Below are the code and all the weights of a small trained network. Each question names an input and a target symbol and asks about switching units off, where a switched-off unit gives its printed mean instead of its output.

import numpy as np


def w(rows, s, z=0):
    codes = np.array(rows[::2]) - 128.0
    scale = np.full(codes.shape[1], s)
    scale[-1] = z or s
    return codes * scale


def norm(h):
    return h / np.sqrt((h * h).mean(-1, keepdims=True) + 1e-5)


def f(y):
    return y / 2 * (1 + np.tanh(0.7978845608 * (y + 0.044715 * y**3)))


def softmax(a):
    e = np.exp(a - a.max(-1, keepdims=True))
    return e / e.sum(-1, keepdims=True)


def log_softmax(a):
    a = a - a.max(-1, keepdims=True)
    return a - np.log(np.exp(a).sum(-1, keepdims=True))


def net(x, mask):
    ids = ['ΓΘΞΨΩβζημπστφ'.index(c) for c in x.split()]
    T = len(ids)
    res = E[ids] + P[:T]
    u = 0
    for l in range(2):
        r = norm(res)
        for j in range(2):
            rows = slice(4 * j, 4 * j + 4)
            q, k, v = (r @ M[l][rows].T for M in (Q, K, V))
            z = softmax(np.where(np.tri(T) > 0, q @ k.T / 4**0.5, -1e9)) @ v
            o = O[l][rows]
            res = res + np.where(mask[u + j], z, o[:, -1]) @ o[:, :-1]
        u += 2
        y = f(norm(res) @ A[l][:, :-1].T + A[l][:, -1])
        res = res + np.where(mask[u : u + 4], y, B[l][:, -1]) @ B[l][:, :-1]
        u += 4
    return log_softmax(norm(res)[-1] @ U[:, :-1].T + U[:, -1])


Q, K, V, O, A, B = {}, {}, {}, {}, {}, {}
E = w([
[122,140,84,142,62,181,10],'Γ',
[144,146,118,163,118,8,39],'Θ',
[146,100,105,81,87,146,45],'Ξ',
[162,92,78,203,98,123,91],'Ψ',
[177,39,221,128,181,155,73],'Ω',
[152,127,116,143,84,111,36],'β',
[163,103,20,91,195,128,162],'ζ',
[146,202,143,151,99,230,138],'η',
[159,59,96,191,97,132,108],'μ',
[176,121,192,190,149,163,75],'π',
[147,151,97,70,103,86,27],'σ',
[150,90,120,126,118,21,104],'τ',
[149,189,217,70,146,104,60],'φ',
],0.012)
P = w([
[49,70,93,124,76,120,145],'0',
[222,129,101,106,71,110,89],'1',
[100,147,88,142,157,134,50],'2',
[246,136,113,113,79,114,112],'3',
[104,158,92,146,170,138,63],'4',
[244,146,125,121,95,116,126],'5',
[110,168,102,150,184,145,74],'6',
[249,154,133,128,111,116,142],'7',
[116,178,113,153,197,142,88],'8',
[240,161,138,146,128,117,151],'9',
[111,184,123,160,221,148,101],'10',
[237,179,151,151,149,121,159],'11',
],0.012)
Q[0] = w([
[254,150,135,178,135,112,81],'0.h0',
[11,115,146,137,199,151,107],'0.h0',
[214,123,204,130,46,120,131],'0.h0',
[55,98,141,137,100,115,110],'0.h0',
[228,148,163,132,148,112,172],'0.h1',
[153,124,111,118,92,106,177],'0.h1',
[55,118,128,125,100,145,115],'0.h1',
[40,113,87,127,180,140,63],'0.h1',
],0.034)
K[0] = w([
[78,119,252,132,130,150,220],'0.h0',
[77,71,32,101,48,59,163],'0.h0',
[214,204,180,125,234,155,170],'0.h0',
[160,114,58,109,209,108,147],'0.h0',
[183,176,177,108,197,172,177],'0.h1',
[162,154,106,126,163,148,109],'0.h1',
[117,125,106,141,57,108,85],'0.h1',
[50,63,107,109,12,115,121],'0.h1',
],0.022)
V[0] = w([
[163,122,191,190,79,208,60],'0.h0',
[103,122,224,178,115,60,104],'0.h0',
[94,64,165,94,165,208,156],'0.h0',
[184,47,88,118,189,112,110],'0.h0',
[148,160,2,133,174,107,101],'0.h1',
[212,83,81,85,231,147,131],'0.h1',
[176,184,156,138,105,138,38],'0.h1',
[78,80,158,130,130,51,73],'0.h1',
],0.029)
O[0] = w([
[154,104,190,187,41,161,23,252],'0.h0',
[174,134,254,92,174,94,81,144],'0.h0',
[103,73,180,162,58,159,226,65],'0.h0',
[134,86,108,62,157,229,147,127],'0.h0',
[126,237,88,50,104,168,64,177],'0.h1',
[128,104,117,25,36,84,49,95],'0.h1',
[207,156,101,116,80,150,218,211],'0.h1',
[188,91,124,137,216,197,99,167],'0.h1',
],0.019,0.02)
A[0] = w([
[200,162,153,171,85,125,100,254],'0.n0',
[177,186,76,114,105,151,104,83],'0.n1',
[254,150,155,81,121,136,113,8],'0.n2',
[52,66,147,89,162,118,106,177],'0.n3',
],0.038,0.0026)
B[0] = w([
[183,196,78,120,164,174,183,254],'0.n0',
[178,51,186,91,145,49,137,224],'0.n1',
[3,127,5,184,81,73,74,245],'0.n2',
[156,211,166,126,115,51,191,143],'0.n3',
],0.027,0.029)
Q[1] = w([
[181,108,34,54,107,123,137],'1.h0',
[100,209,97,31,252,141,147],'1.h0',
[183,87,112,27,142,177,191],'1.h0',
[233,162,115,126,78,206,141],'1.h0',
[141,81,112,19,51,202,136],'1.h1',
[212,177,175,88,112,75,161],'1.h1',
[215,17,170,145,142,102,40],'1.h1',
[206,177,162,75,235,137,104],'1.h1',
],0.025)
K[1] = w([
[107,172,5,29,113,177,154],'1.h0',
[85,94,79,123,244,171,208],'1.h0',
[200,119,147,26,171,195,157],'1.h0',
[250,127,110,123,112,220,131],'1.h0',
[137,131,137,12,72,172,71],'1.h1',
[178,195,206,91,121,111,157],'1.h1',
[176,26,220,112,114,75,97],'1.h1',
[162,86,212,86,223,162,153],'1.h1',
],0.024)
V[1] = w([
[201,112,92,70,160,133,111],'1.h0',
[175,109,92,132,152,139,112],'1.h0',
[79,120,114,151,133,118,164],'1.h0',
[98,164,70,87,177,177,191],'1.h0',
[101,156,239,157,151,149,55],'1.h1',
[90,100,86,73,116,88,128],'1.h1',
[124,169,183,163,133,83,201],'1.h1',
[253,130,176,80,105,110,92],'1.h1',
],0.034)
O[1] = w([
[184,154,170,162,103,203,169,217],'1.h0',
[167,129,160,179,112,143,139,239],'1.h0',
[76,126,140,108,129,79,127,108],'1.h0',
[126,170,186,80,10,95,104,166],'1.h0',
[157,81,30,106,72,180,44,7],'1.h1',
[160,97,190,179,201,133,145,101],'1.h1',
[188,184,64,130,122,38,145,81],'1.h1',
[172,250,133,81,143,236,73,141],'1.h1',
],0.021,0.014)
A[1] = w([
[42,133,99,229,3,191,63,22],'1.n0',
[172,100,115,131,122,244,44,249],'1.n1',
[216,156,81,71,206,87,133,4],'1.n2',
[89,30,172,173,71,201,133,54],'1.n3',
],0.029,0.0041)
B[1] = w([
[29,226,182,152,224,195,52,238],'1.n0',
[141,125,165,80,90,6,155,252],'1.n1',
[67,78,101,71,129,232,156,203],'1.n2',
[140,40,70,140,20,172,182,184],'1.n3',
],0.025,0.022)
U = w([
[171,206,119,134,79,166,189,141],'Γ',
[161,82,152,119,230,104,83,194],'Θ',
[56,77,138,155,67,210,151,188],'Ξ',
[107,148,189,68,62,116,49,137],'Ψ',
[178,34,135,109,72,121,155,190],'Ω',
[62,212,169,184,208,175,94,4],'β',
[79,123,226,64,145,88,195,118],'ζ',
[97,122,98,194,112,42,150,140],'η',
[112,115,4,91,106,152,85,64],'μ',
[212,101,134,216,96,144,49,95],'π',
[160,98,255,182,170,151,171,124],'σ',
[89,118,123,46,201,200,175,158],'τ',
[172,96,45,190,199,195,146,76],'φ',
],0.0096,0.0034)

Each question gives the input, a string of symbols that net reads in full, and the target symbol t.
The units are the heads (4 rows each of Q, K, V and O) and the neurons (one row each of A and B). Each row of codes is followed by its name. A weight is (code - 128) times the scale printed after its matrix; where a second scale follows, it is the last column's (O, A, B and U).
mask holds one flag per unit, layer by layer, with each layer's heads first. A switched-off unit (its flag False) gives its mean, the last column of its rows in O or B, instead of its output. The means were averaged over made-up inputs and are rounded, as every weight is.
A unit's drop is (log p(t) with every unit on - log p(t) with that unit switched off) / (log p(t) with every unit on - log p(t) with every unit switched off).
The circuit of an input: a set's keep is (log p(t) with only the set's units on - log p(t) with every unit switched off) / (log p(t) with every unit on - log p(t) with every unit switched off). Starting from all 12 units, units are removed one at a time, each time the one whose removal leaves the highest keep (on an exact tie, the one counted first), for as long as the keep stays at least 0.8.
circuit, biggest first: the units of the circuit, biggest drop first
unit that matters most: the unit with the biggest drop
k most important neurons: the k neurons with the biggest drops, biggest first
top k neurons in layer l: the k neurons of layer l with the biggest drops, biggest first
heads that matter: for each layer, one digit per head in row order, 1 if its drop is at least 0.15 and else 0, layers parted by /
input φ β η η Ω Θ Θ β η, target φ: heads that matter : 11 / 01
input Ψ τ μ η Ξ σ Ξ σ ζ, target Ψ: 3 most important neurons : 0.n2, 1.n1, 0.n0
input π μ β π τ Θ η φ η, target π: circuit, biggest first : 0.h1, 1.h1, 0.h0
input η η Θ ζ, target Ψ: circuit, biggest first : 0.h1
input Θ η η τ Γ τ φ Γ η, target Θ: circuit, biggest first : 0.n0, 0.h1, 1.h1, 1.n1
input Ξ ζ τ, target Ξ: heads that matter : 11 / 00
input ζ φ Θ ζ Ω Γ π μ Ψ, target ζ: circuit, biggest first : 0.h0, 1.h1, 1.h0
input φ Θ Θ π τ τ Γ φ ζ Ξ, target Ψ: heads that matter : 01 / 00
input σ μ φ Ω, target Ξ: circuit, biggest first : 0.h0, 0.n2
input η ζ σ τ, target Ψ: heads that matter : 01 / 00
input Ξ Ξ Γ Θ ζ η β φ β β η, target Ξ: heads that matter : 11 / 00
input φ φ τ ζ σ Ω, target Ξ: 2 most important neurons : 0.n2, 1.n3
input σ φ η τ Ψ Ξ Ω, target σ: 2 most important neurons : 0.n1, 0.n0
input τ τ Ψ Ξ Θ, target τ: 3 most important neurons : 0.n2, 0.n3, 1.n2
input Γ σ Γ Γ Ω τ Θ Ω σ Ψ β, target Γ: most important neuron : 0.n2
input Θ σ ζ β τ μ π β σ β, target β: heads that matter : 10 / 01
input φ β Ω η π β, target β: heads that matter : 11 / 01
input Ψ φ η, target Ψ: 2 most important neurons : 0.n2, 1.n1
input σ Γ Ξ Γ ζ, target σ: heads that matter : 10 / 11
input η η Ψ τ ζ σ σ σ, target Ψ: unit that matters most : 0.h1
input Θ π φ β π Θ, target β: circuit, biggest first : 0.h0, 0.n2, 1.n0
input Ξ η τ η β φ Θ, target Ξ: top 2 neurons in layer 0 : 0.n1, 0.n0
input ζ Θ η Θ τ ζ η Ω μ, target ζ: circuit, biggest first : 0.h0, 1.h1, 1.h0
input φ η σ π ζ Ω φ π τ φ, target η: circuit, biggest first : 0.n2, 1.h1
input π η φ τ η Γ π, target π: 2 most important neurons : 0.n2, 1.n1
input τ φ σ Θ σ, target τ: 2 most important neurons : 0.n2, 0.n3
input Ω μ Γ Ψ Γ η Ω, target Ω: unit that matters most : 0.h1
input η φ Ω Θ μ μ τ Γ, target Ξ: 3 most important neurons : 0.n2, 1.n3, 1.n0
